Here is a tiny trained network, its code and every weight. The questions are about switching its units off for an input and a class, where a switched-off unit gives its printed mean instead of its output.

import numpy as np


def w(rows, s, z=0):
    codes = np.array(rows[::2]) - 128.0
    scale = np.full(codes.shape[1], s)
    scale[-1] = z or s
    return codes * scale


def f(y):
    return y / 2 * (1 + np.tanh(0.7978845608 * (y + 0.044715 * y**3)))


def log_softmax(a):
    a = a - a.max(-1, keepdims=True)
    return a - np.log(np.exp(a).sum(-1, keepdims=True))


def net(x, mask):
    res = np.array(x, float).reshape(1, 4) / 4 @ E
    y = f(res @ A[0][:, :-1].T + A[0][:, -1])
    res = res + np.where(mask, y, B[0][:, -1]) @ B[0][:, :-1]
    return log_softmax(res[-1] @ U[:, :-1].T + U[:, -1])


A, B = {}, {}
E = w([
[210,218,197,87,102,214,44,50],'x0',
[147,178,190,179,66,113,88,255],'x1',
[157,107,58,32,201,66,72,72],'x2',
[84,163,134,133,145,143,126,126],'x3',
],0.0076)
A[0] = w([
[105,103,156,201,91,204,180,33,194],'N1',
[168,167,190,67,69,178,85,71,173],'N2',
[62,101,47,85,187,48,168,137,144],'N3',
[185,143,123,64,240,185,26,45,119],'N4',
[213,209,232,120,82,197,10,107,199],'N5',
[56,69,91,128,158,16,222,170,252],'N6',
[78,103,187,190,132,103,164,217,103],'N7',
[129,108,145,184,63,76,145,253,252],'N8',
[128,146,56,45,192,155,101,83,14],'N9',
],0.0069,0.0043)
B[0] = w([
[174,223,51,180,132,93,29,31,167],'N1',
[202,188,128,84,117,136,63,74,187],'N2',
[81,42,117,155,167,40,203,149,200],'N3',
[194,160,72,48,199,170,222,56,212],'N4',
[199,243,174,147,65,79,99,38,227],'N5',
[24,97,21,231,160,47,167,177,244],'N6',
[72,101,132,127,94,241,125,202,188],'N7',
[85,146,97,230,175,153,86,254,233],'N8',
[143,71,125,68,216,82,125,90,170],'N9',
],0.0066,0.011)
U = w([
[87,155,43,215,122,64,134,152,252],'0',
[197,186,183,107,75,189,87,33,246],'1',
[63,43,128,115,156,30,163,118,4],'2',
[203,150,153,55,161,170,123,40,10],'3',
[71,72,153,192,82,222,161,237,8],'4',
[192,205,212,180,2,149,97,94,4],'5',
],0.0066,0.0043)

Each question gives the input, the list of numbers given to net, and the class t.
The units are the neurons (one row each of A and B). Each row of codes is followed by its name. A weight is (code - 128) times the scale printed after its matrix; where a second scale follows, it is the last column's (A, B and U).
mask holds one flag per neuron, in row order. A switched-off neuron (its flag False) gives its mean, the last column of its row in B, instead of its output. The means were averaged over made-up inputs and are rounded, as every weight is.
A unit's drop is (log p(t) with every unit on - log p(t) with that unit switched off) / (log p(t) with every unit on - log p(t) with every unit switched off).
The circuit of an input: a set's keep is (log p(t) with only the set's units on - log p(t) with every unit switched off) / (log p(t) with every unit on - log p(t) with every unit switched off). Starting from all 9 units, units are removed one at a time, each time the one whose removal leaves the highest keep (on an exact tie, the one counted first), for as long as the keep stays at least 0.8.
units of the circuit, in order: the units of the circuit, biggest drop first
unit that matters most: the unit with the biggest drop
top k neurons: the k neurons with the biggest drops, biggest first
drop of u: that unit's drop, to one decimal
input [-8,3,-8,-8], class 4: unit that matters most => N7
input [-6,-5,4,0], class 2: units of the circuit, in order => N3; N8
input [1,4,-3,-6], class 5: units of the circuit, in order => N6; N5
input [1,-7,4,3], class 3: top 3 neurons => N4; N6; N8
input [-2,-1,3,5], class 2: units of the circuit, in order => N8; N5; N1
input [-4,-1,5,-5], class 2: top 2 neurons => N3; N8
input [-6,-2,7,-6], class 2: top 2 neurons => N3; N8
input [3,-3,1,-2], class 3: units of the circuit, in order => N4; N8
input [0,4,-2,-8], class 4: top 2 neurons => N8; N1
input [1,-2,-5,-8], class 1: top 2 neurons => N6; N3
input [1,-1,6,-7], class 3: top 2 neurons => N6; N4
input [2,-2,-5,7], class 1: top 2 neurons => N6; N8
input [1,7,-2,2], class 5: top 3 neurons => N5; N6; N3
input [-8,6,-5,-1], class 4: units of the circuit, in order => N7
input [0,6,-4,-6], class 4: top 2 neurons => N8; N7
input [1,-2,-7,-7], class 1: top 3 neurons => N6; N3; N1
input [-4,1,0,-4], class 4: top 2 neurons => N5; N1
input [3,-4,-6,3], class 1: top 2 neurons => N6; N8
input [4,-3,2,2], class 3: top 2 neurons => N4; N9
input [-5,-1,4,-5], class 2: top neuron => N3
input [2,-4,-7,-7], class 1: drop of N4 => -0.1
input [-4,-2,4,-1], class 2: drop of N3 => 0.3
input [-7,-1,6,5], class 2: drop of N8 => 0.2
input [1,0,2,-2], class 3: drop of N3 => 0.0
